Below is a small trained network, with its code and all its weights. Each question gives an input and a class and asks what happens when units are switched off, that is, made to give their printed mean instead of their output.

import numpy as np


def w(rows, s, z=0):
    codes = np.array(rows[::2]) - 128.0
    scale = np.full(codes.shape[1], s)
    scale[-1] = z or s
    return codes * scale


def f(y):
    return np.maximum(y, 0)


def log_softmax(a):
    a = a - a.max(-1, keepdims=True)
    return a - np.log(np.exp(a).sum(-1, keepdims=True))


def net(x, mask):
    res = np.array(x, float).reshape(1, 2) / 4 @ E
    y = f(res @ A[0][:, :-1].T + A[0][:, -1])
    res = res + np.where(mask, y, B[0][:, -1]) @ B[0][:, :-1]
    return log_softmax(res[-1] @ U[:, :-1].T + U[:, -1])


A, B = {}, {}
E = w([
[219,64,148,66,73,81,5,83,197,213,180],'x0',
[153,57,38,201,57,121,78,208,138,22,199],'x1',
],0.012)
A[0] = w([
[116,111,132,151,153,153,147,137,147,136,143,67],'n0',
[31,177,115,149,119,152,222,128,61,110,99,221],'n1',
[92,108,43,200,117,129,107,245,120,83,135,137],'n2',
[177,84,122,105,75,83,77,124,174,134,142,252],'n3',
[92,133,131,168,129,145,177,156,88,95,113,84],'n4',
[101,191,164,108,176,151,142,116,115,164,48,233],'n5',
],0.012,0.0031)
B[0] = w([
[93,133,154,132,113,143,132,139,122,130,120,137],'n0',
[37,163,116,93,128,141,108,101,138,148,75,255],'n1',
[169,113,10,199,115,190,61,184,111,50,106,241],'n2',
[114,138,177,52,145,163,112,142,108,116,201,235],'n3',
[79,172,136,121,139,154,122,122,95,92,70,197],'n4',
[125,91,135,164,168,71,203,202,189,168,99,232],'n5',
],0.013,0.02)
U = w([
[90,161,210,52,120,146,112,83,112,165,189,152],'0',
[99,146,69,170,116,159,113,144,75,105,42,88],'1',
[107,122,158,131,163,38,254,170,240,191,82,174],'2',
[198,97,126,189,1,83,195,42,88,100,79,2],'3',
[236,48,81,152,83,150,96,198,125,94,185,119],'4',
],0.0093,0.0067)

Each question gives the input, the list of numbers given to net, and the class t.
The units are the neurons (one row each of A and B). Each row of codes is followed by its name. A weight is (code - 128) times the scale printed after its matrix; where a second scale follows, it is the last column's (A, B and U).
mask holds one flag per neuron, in row order. A switched-off neuron (its flag False) gives its mean, the last column of its row in B, instead of its output. The means were averaged over made-up inputs and are rounded, as every weight is.
A unit's drop is (log p(t) with every unit on - log p(t) with that unit switched off) / (log p(t) with every unit on - log p(t) with every unit switched off).
The circuit of an input: a set's keep is (log p(t) with only the set's units on - log p(t) with every unit switched off) / (log p(t) with every unit on - log p(t) with every unit switched off). Starting from all 6 units, units are removed one at a time, each time the one whose removal leaves the highest keep (on an exact tie, the one counted first), for as long as the keep stays at least 0.8.
units of the circuit, in order: the units of the circuit, biggest drop first
top k neurons: the k neurons with the biggest drops, biggest first
drop when u is switched off: that unit's drop, to one decimal
input [3,-2], class 0: units of the circuit, in order : (n2 n5)
input [6,-6], class 2: units of the circuit, in order : (n5)
input [-2,6], class 4: top 2 neurons : (n1 n2)
input [-6,-2], class 2: top 2 neurons : (n5 n2)
input [4,2], class 0: top 2 neurons : (n2 n3)
input [0,1], class 4: top 3 neurons : (n1 n4 n5)
input [-2,8], class 4: top 2 neurons : (n1 n2)
input [3,2], class 0: top 3 neurons : (n2 n3 n5)
input [5,-1], class 0: drop when n2 is switched off : 0.9
input [7,-1], class 0: drop when n2 is switched off : 0.3
input [-5,-3], class 2: drop when n2 is switched off : 0.1
input [8,2], class 0: drop when n3 is switched off : 0.1
